Below is a small trained network, with its code and all its weights. Each question gives an input and a class and asks what happens when units are switched off, that is, made to give their printed mean instead of their output.

import numpy as np


def w(rows, s, z=0):
    codes = np.array(rows[::2]) - 128.0
    scale = np.full(codes.shape[1], s)
    scale[-1] = z or s
    return codes * scale


def norm(h):
    return h / np.sqrt((h * h).mean(-1, keepdims=True) + 1e-5)


def f(y):
    return y / 2 * (1 + np.tanh(0.7978845608 * (y + 0.044715 * y**3)))


def log_softmax(a):
    a = a - a.max(-1, keepdims=True)
    return a - np.log(np.exp(a).sum(-1, keepdims=True))


def net(x, mask):
    res = np.array(x, float).reshape(1, 7) / 4 @ E
    u = 0
    for l in range(2):
        y = f(norm(res) @ A[l][:, :-1].T + A[l][:, -1])
        res = res + np.where(mask[u : u + 14], y, B[l][:, -1]) @ B[l][:, :-1]
        u += 14
    return log_softmax(norm(res)[-1] @ U[:, :-1].T + U[:, -1])


A, B = {}, {}
E = w([
[155,166,26,193,103,53],'x0',
[143,99,140,227,102,169],'x1',
[162,148,153,162,108,145],'x2',
[162,119,158,105,1,129],'x3',
[191,129,149,151,104,179],'x4',
[201,182,83,97,151,88],'x5',
[151,111,60,128,77,205],'x6',
],0.0093)
A[0] = w([
[148,186,117,143,191,148,72],'0.n0',
[217,150,81,65,126,186,91],'0.n1',
[119,40,107,103,10,192,153],'0.n2',
[151,52,111,218,100,136,118],'0.n3',
[137,98,76,44,167,126,92],'0.n4',
[142,215,93,94,43,107,91],'0.n5',
[198,175,107,134,120,55,40],'0.n6',
[198,175,109,195,111,140,31],'0.n7',
[94,123,148,142,254,157,217],'0.n8',
[140,62,164,173,75,216,44],'0.n9',
[144,163,117,165,228,71,3],'0.n10',
[72,194,97,110,41,133,124],'0.n11',
[177,205,118,145,91,32,96],'0.n12',
[95,150,199,29,160,107,148],'0.n13',
],0.0093,0.0055)
B[0] = w([
[133,121,87,166,164,146,140],'0.n0',
[204,186,223,114,149,135,168],'0.n1',
[65,9,53,157,115,178,242],'0.n2',
[94,160,217,52,128,124,180],'0.n3',
[99,126,188,103,106,230,160],'0.n4',
[141,70,94,137,226,73,178],'0.n5',
[219,188,72,165,104,92,156],'0.n6',
[182,103,176,85,205,152,147],'0.n7',
[90,97,104,107,180,44,255],'0.n8',
[78,202,172,108,20,177,187],'0.n9',
[107,2,16,203,31,222,160],'0.n10',
[162,15,56,117,170,155,165],'0.n11',
[237,180,97,139,111,57,191],'0.n12',
[136,101,193,21,175,112,230],'0.n13',
],0.0081,0.0065)
A[1] = w([
[100,45,90,194,146,114,195],'1.n0',
[103,110,191,242,75,121,168],'1.n1',
[166,209,104,180,192,146,66],'1.n2',
[209,208,115,74,138,191,176],'1.n3',
[49,203,71,142,211,70,9],'1.n4',
[134,100,113,219,53,219,118],'1.n5',
[94,141,170,153,197,188,71],'1.n6',
[86,181,202,45,176,171,117],'1.n7',
[56,191,213,138,168,85,184],'1.n8',
[120,112,113,131,95,234,1],'1.n9',
[73,144,135,235,164,117,102],'1.n10',
[177,143,189,177,43,249,89],'1.n11',
[58,110,155,98,2,173,147],'1.n12',
[103,108,166,136,62,229,77],'1.n13',
],0.01,0.0064)
B[1] = w([
[137,58,90,92,235,128,253],'1.n0',
[173,170,208,125,119,120,191],'1.n1',
[213,144,75,187,118,27,146],'1.n2',
[171,154,186,133,151,107,194],'1.n3',
[42,57,155,84,140,253,161],'1.n4',
[108,95,186,140,165,203,211],'1.n5',
[158,132,114,163,163,42,144],'1.n6',
[185,125,168,78,217,46,232],'1.n7',
[183,161,169,65,139,100,216],'1.n8',
[57,171,180,160,7,180,152],'1.n9',
[125,115,114,86,220,79,149],'1.n10',
[97,114,222,120,165,186,203],'1.n11',
[93,137,41,156,84,131,250],'1.n12',
[28,181,105,156,42,131,207],'1.n13',
],0.011,0.0062)
U = w([
[156,120,233,64,212,93,252],'0',
[70,33,28,134,183,145,118],'1',
[44,143,200,195,23,223,59],'2',
[250,211,54,215,124,28,71],'3',
],0.016,0.0029)

Each question gives the input, the list of numbers given to net, and the class t.
The units are the neurons (one row each of A and B). Each row of codes is followed by its name. A weight is (code - 128) times the scale printed after its matrix; where a second scale follows, it is the last column's (A, B and U).
mask holds one flag per neuron, layer by layer. A switched-off neuron (its flag False) gives its mean, the last column of its row in B, instead of its output. The means were averaged over made-up inputs and are rounded, as every weight is.
A unit's drop is (log p(t) with every unit on - log p(t) with that unit switched off) / (log p(t) with every unit on - log p(t) with every unit switched off).
The circuit of an input: a set's keep is (log p(t) with only the set's units on - log p(t) with every unit switched off) / (log p(t) with every unit on - log p(t) with every unit switched off). Starting from the 12 units with the biggest drops (on a tie, the unit counted first), units are removed one at a time, each time the one whose removal leaves the highest keep (on an exact tie, the one counted first), for as long as the keep stays at least 0.8.
units of the circuit, in order: the units of the circuit, biggest drop first
k most important neurons: the k neurons with the biggest drops, biggest first
top k neurons in layer l: the k neurons of layer l with the biggest drops, biggest first
drop of u: that unit's drop, to one decimal
input [5,-4,8,-8,-2,6,-7], class 1: units of the circuit, in order -> 0.n10
input [6,8,-2,-7,3,-1,5], class 0: units of the circuit, in order -> 0.n3; 1.n12
input [-7,0,-3,6,-7,-5,-1], class 1: units of the circuit, in order -> 0.n2; 1.n12
input [4,-4,3,-7,0,5,-5], class 1: top 2 neurons in layer 0 -> 0.n10; 0.n8
input [7,-4,-2,-2,0,-2,-6], class 1: 2 most important neurons -> 0.n10; 1.n4
input [6,-3,-1,0,7,-5,4], class 2: 2 most important neurons -> 0.n8; 0.n3
input [-1,-6,4,8,1,-6,0], class 1: 2 most important neurons -> 0.n2; 0.n11
input [5,2,3,-2,-5,-5,0], class 0: top 3 neurons in layer 0 -> 0.n2; 0.n3; 0.n5
input [-3,7,-8,5,-2,8,-1], class 3: 2 most important neurons -> 0.n1; 0.n12
input [4,1,-3,-3,8,-1,-4], class 1: 2 most important neurons -> 0.n10; 1.n0
input [3,8,-6,1,-7,6,-1], class 3: top 2 neurons in layer 0 -> 0.n12; 0.n2
input [6,1,-2,-3,-5,-1,-7], class 1: drop of 1.n4 -> 0.1
input [4,-3,-8,0,-8,4,-4], class 1: drop of 0.n10 -> 0.5
input [2,3,-2,-8,-6,7,-4], class 1: most important neuron -> 0.n10
input [-1,-1,5,-7,-8,5,0], class 1: drop of 0.n10 -> 0.5
